Each row has two labels, one from each of two sets.
[  2   7 -62 -20   3  23   6  -1 -45 -40  19  -6  -3  -6  11   0 -18  37
   9  -3  -7 -16  -2  12 -22  28] -> Sq + Zg
[-12   7 -50 -13   3  23  13   4 -26 -15  20   9   0  -7  12  -5 -11  27
  10  -5   0   3   9  33   4   9] -> MF + Zg
[-10   0 -56 -20  -1  28   1  -4 -31 -23  26   3  -3  -7  14   4  -6  16
  14  -1  -6   3   8  13 -25  10] -> QQ + Zg
[-25   2 -60 -16  -2  14   3   1 -17 -20  16   3   4  -5   7   2  -1   6
  40  -7  -9   4   4  21 -13   9] -> MF + Zg
[-18   6 -48 -24  -5  32  26  -5 -17 -21  11   0 -38  -2   9   3  -5   5
  17   1 -12  -8   3  22 -18  32] -> QQ + Zg
[ -9   2 -73 -23   5  26   2   0 -38 -29  22   5  -2   1  10   1  -8  27
  28   1  -4  -3   6  24 -21  21] -> LC + Zg
[-15   0 -64 -24  -1  32  -8  -5 -29 -35  26   7   3 -10   4   2   2  12
  27 -14  -3  -4   4  -7 -34 -18] -> QQ + RR
[ -9   2 -32 -12   5  23   0  -8 -18 -22  13   2  -3  -2   6   0  -9  15
  16   0  -6   2  -7  -4 -21  10] -> Sq + Zg
[-12   8 -70 -12   2  16   4   7 -41 -26  21  -2   1  -7   4   0  -8  18
   3  -5   4 -11  -8  33 -23  18] -> MF + Zg
[-22   8 -55 -15  -1  45   7 -11 -26 -33  26   1  -4  -7  12   1  -5  10
   6  -7   2  -4   2  -9 -26   7] -> Sq + Zg
[-16   9 -70 -16   3  32   5  -2 -38 -23  33  -2  -4 -12  13  -3 -10  28
  42 -10 -32  -4   4  18  -8  18] -> MF + Zg
[-16   7 -77  -3   1  30   9  -2 -34 -19   9   1   5 -27  10   4  -6  -7
   8  -5  -4   0   2  23  -2  19] -> MF + Zg
[ -4   0 -38 -15  -2  20  -4  -6 -49 -32  13   1   4  -1   8  -3 -15  25
  -1  -2 -10  -9   3  13 -31  21] -> QQ + Zg
[ -5   5 -50 -17  -1  17  -5  -8 -39 -33   1   3   9  -2  11  -5  -8  28
  27  10 -12  -8   5 -10 -43  23] -> QQ + Zg
[ -3  13 -73 -16   6  31   6  -1 -47 -31  13   7   8 -14   5   3  -8  29
  26   2  -5  -8   5  13 -11  16] -> LC + Zg
[-25   2 -31  -7   3  22   2   1  -2 -29  34   5   0  -3   8  -5   8  21
  36   0  17   4   4 -13 -10 -16] -> Jm + RR
[ -6   6 -65 -22   0  22   0   0 -38 -28  18   0   0  -4   7   1   3   7
  11 -10   3  -4  -2  17 -28  -4] -> QQ + RR
[-14  -2 -83 -32   0  20  -3  -1 -15 -36  16  12   2  -5  12  -3  11  -1
  19  -9  13   0   0   1 -55  -5] -> LC + RR
[-13   5 -88 -13  -1  26   2   4 -54 -43  23  -5   1  -2   7  -2   1  14
  11 -11  -1  -5   2   7 -30  17] -> Sq + Zg
[ -2   9 -70 -19   5  32   2   7 -34 -26   7   1   1  -5  10   2  -6  14
  31  -3  -9   3   8  14 -26  -1] -> LC + Zg
[-27   9 -72  -8   1  29   8   2 -38 -27  29  -4  -5 -13  10   3  -9  17
  22  -3  -9  -2  12  18 -17  21] -> MF + Zg
[  0   5 -67 -31   2  28  -9  -6 -34 -38  30   1  -2  -6  10  -7  -1  13
  10 -16   1  -4  -2 -18 -40 -13] -> Sq + RR
[ -8   4 -65  10  -2  14  -3   0  -9  -4   1  -1   1  -8   7   0  -9  -7
  49 -11 -19   0  11  -1 -10  20] -> Jm + Zg
[ -6   4 -38 -11   1  28  -2  -1 -27 -20  12  -1   1  -3  11   1 -11  28
  20  -6 -14   0   6  15  -9   8] -> LC + Zg
[-12   3 -46 -21  -5  20  -7   7 -11 -30  24   4  -9   0  10   4   8  25
  50  -6   1   8   4  -9 -19 -28] -> Jm + RR
[ -6   5 -49 -24   3  -5  -5  -7 -38 -29  19  -9   2  -2   7   6  -7  22
  18   2 -17 -12   3  18 -26  36] -> QQ + Zg
[  2   7 -55 -17   3  18  -2   1 -16 -10  -2   2   1  -7  11  -6 -10  13
  39  -8 -21   6   4  20 -18   0] -> QQ + Zg
[  4   2 -74 -25   2  23   1   2 -37 -28   5   6   6 -14  13   2 -14  27
  32   1  -7  -5   5  13 -26  20] -> LC + Zg
[-27  -6 -19 -17  12  30   5  -4 -58 -63  76  -5  -1  -3  15   2 -14  74
   4   8   7  -7  12  20  -9  20] -> Sq + Zg
[ -6  14 -55 -19   3  22   8  -2 -29 -30  12 -16   2  -4   7   1  -1  20
  13  -3  -3   1   9   3 -25   7] -> Sq + Zg
[  0   1 -45 -25   0  13  -8  -2 -45 -32  15   3  -3  -6   7   5  -9  30
 -11  -2  -2 -15   1  21 -26  20] -> QQ + Zg
[-16   2 -78 -13   2  17  -6   4 -21 -13  13   0  -5 -18  10   0  -1  13
  22 -13  -9  -2   0  39 -16  14] -> MF + Zg
[-11  -2 -34 -24   1   4   9  -6 -17 -11  17   0  -1  -4  11   0 -24  28
  17  -1 -24  -5   1  32 -25  36] -> QQ + Zg
[ -7   5 -48 -14   2  24   4   1 -26 -26  17 -12  -7  -3   7  -1  -9  21
  14   1  -9   4   8  16 -15  13] -> LC + Zg
[ -9   5 -51 -26   0   8   0  -2 -19 -22  25   0 -11  -2   5   2  -3  20
  16   0 -17  -4   0  34 -29  30] -> QQ + Zg
[ -4   5 -36 -21   3  24  16   4 -17 -18  32   4   0  -5   7   1   0  16
  -6   0  -4   2   1  32  -5   6] -> QQ + Zg
[ -9  11 -74 -21   1  20   2   7 -41 -21  12  -2   8  -9  10   2 -15  25
  19  -3  -9  -4   9  14 -24  19] -> LC + Zg
[-24  16 -57  -6  -3  17   8  -4 -14 -23  15  -9  -8  -7   5   3  -8   7
  28  -4 -18   0   7  35 -19  45] -> MF + Zg
[ -9   5 -75 -34   4  22   5   4 -40 -29  -8  -4  -1  -2  -2  14  -5  10
  15 -18  -3  -7   1  33 -22  13] -> MF + Zg
[  2   8 -54 -37  -6  16  -5   3 -41 -26   4  -4   2  -3  12   3 -12  26
  27   0 -15 -10   2   8 -31  24] -> QQ + Zg
[ -4  -8 -46 -27   7  12  -1  -8 -34 -31  21  -3   4  -6  14   3  -7  29
  10   0 -24 -14  -3  13 -39  29] -> QQ + Zg
[-16   7 -67  -6   0  31   0   3 -18 -12  12  -7 -12  -7  11   1  -4   2
  19 -15 -21  -1  -1  29  -8  15] -> MF + Zg
[  1   7 -50 -34   6  15   4  -3 -40 -38  21  -1  -6  -8   7  -2  -6  37
  11 -10  -9  -2   7  21 -11   4] -> LC + Zg
[-11   0 -59 -14   2  37   1  -3 -51 -36  21  -6   2  -4   9   4  -8  20
   0  -6  -4  -5   2  19 -26  21] -> Sq + Zg
[-16   6 -51  -5   1  24   1  -5 -20 -14  12  -2  -4 -16   4   1  -4   5
  16  -7 -11   4   0  19 -13  18] -> MF + Zg
[-20  -3 -44  15   0  18   0  -4  -5 -23  30   3 -25 -12   5  -1   3  15
  21 -10  -5   1   8   9 -22  -8] -> MF + RR
[ -9   2 -48 -18  -6  12   6  14 -31 -19  20  -1   3  -1 -12   2  -2  18
   1  -1  -8  -1   5  39  -5  11] -> QQ + Zg
[-16  -8 -70 -14  -1  28   1  -5 -54 -41  31   0   1  -5  15   0 -12  35
  19   2  -5  -7   4   9 -29  24] -> Sq + Zg
[  4   6 -52 -30   2  14  -6   1 -13  -5   5   4  -7  -6   9  10  -8   7
  17  -5 -20  -6   0  34 -24  27] -> QQ + Zg
[-12   7 -41 -15   2  37   5 -10 -22 -32  13  -1   1  -3  12   3 -12  13
   7   0  -5   6  -2  -1 -27   7] -> Sq + Zg
[-12  15 -54  -5   3  34   5  -7 -43 -40  20  -3   1  -5  11 -12 -15  22
  14  22  -3  -5   6  -6 -22  13] -> Sq + Zg
[ -9   6 -66 -21   0  28   6   0 -25 -27   7   7   8  -8  12   7  -3  16
  24   3  -7  -1   7  26 -23  25] -> LC + Zg
[-10   8 -36 -11   2  37   0  -5 -20 -28  24  -2   0  -3  11  -7   7  19
  56   7   8  -2   8 -10 -12 -17] -> LC + RR
[-10   3 -57  -2   1  24   0  -6 -43 -28   9   3   0   0   5  -1 -13   5
   0   3  -4  -5   1  14 -29  24] -> QQ + Zg
[  1  11 -46 -28   4   1  -6  12 -26 -15  11   5  -4   4   7   3  -4  39
  27   1 -14  -8   2  25 -12  14] -> QQ + Zg
[-15   8 -64 -12   6  39  13  -9 -40 -35  18   2  -2  -6  12   0 -13  20
  21  -4 -10   0  -1  -1 -27  19] -> Sq + Zg
[  0   4 -64 -28   2   7  -3   2 -50 -31  10   0   4  -2   1   4 -11  31
  13   0  -5 -12   2  16 -29  26] -> QQ + Zg

Each row has two labels, one from each of two sets.
[  7  22  12  -2  -7  -6   6   9   0   1 -12  -7   6   2   6  39   0  11
  -5  26   5  -2  -8  -6  15  -7] -> (34) + Q
[ 12  21  22   0 -17  -7  -4  -1  -1  -8  25   5  12  -6  -2  22   4  15
   4  24   4   1  -5   2  19  -3] -> (34) + N
[ 19  15 -14   0 -23   1 -25   0  -8   2  13  -9  19  12 -13  10   4  18
  -5  17 -19  16 -10   2  25   6] -> (38) + Q
[ 16  13  -7   5  -6  -4  -9   0  -9   2  -6 -10   2   9  -2   7  -3  12
 -10  16  -8   0  -5  -4  12   0] -> (34) + Q
[ 14  13  -6 -11 -24  -2 -22 -14  -4   0  19  17   7  12  -3   9  14  33
  -8  17 -25   7  -8   3  28  12] -> (34) + N
[  1  11  27  -8 -11   0 -13  14   1  -3   4  -4  16 -14  -4  24   9 -14
  13 -15   6   7  -5  -3  -2  -7] -> (38) + N
[  9  23  14  -4  -8  -9  22   7   3  -3 -28 -11   2 -12   5  37  -5   0
  12  25  15   2  -3  -6   3  -1] -> (34) + Q
[  5  -8 -19 -13  -4   3 -18 -11  -8   3  -8  19  -5  19   2 -15  18  21
 -22  -4 -23  -7   0   1  10  17] -> (36) + Q
[ -4   8   6 -26 -17   1  -2 -15   3  -5 -13  19  -2  -2   7   5   8  12
  -3  -4 -30  -1   3   0  -2  21] -> (38) + N
[ 17  18   0  -5 -26  -4 -12  -4  -6  -1  12 -11   7  -9  -6   0   0   9
  21   4   3  19 -12   3   2   5] -> (38) + N
[ 14   4  -9  -3 -20   3  -4   3 -15  11 -15 -10   9   3   0  -1   7  11
   7 -12 -18   9  -9  -2  -2  15] -> (38) + Q
[  7  19  -4  -5 -14   3 -29   6   6   4  -1   5  27  11   2  55   0   5
  -5  29   2  19   1  -4  28  -1] -> (36) + Q
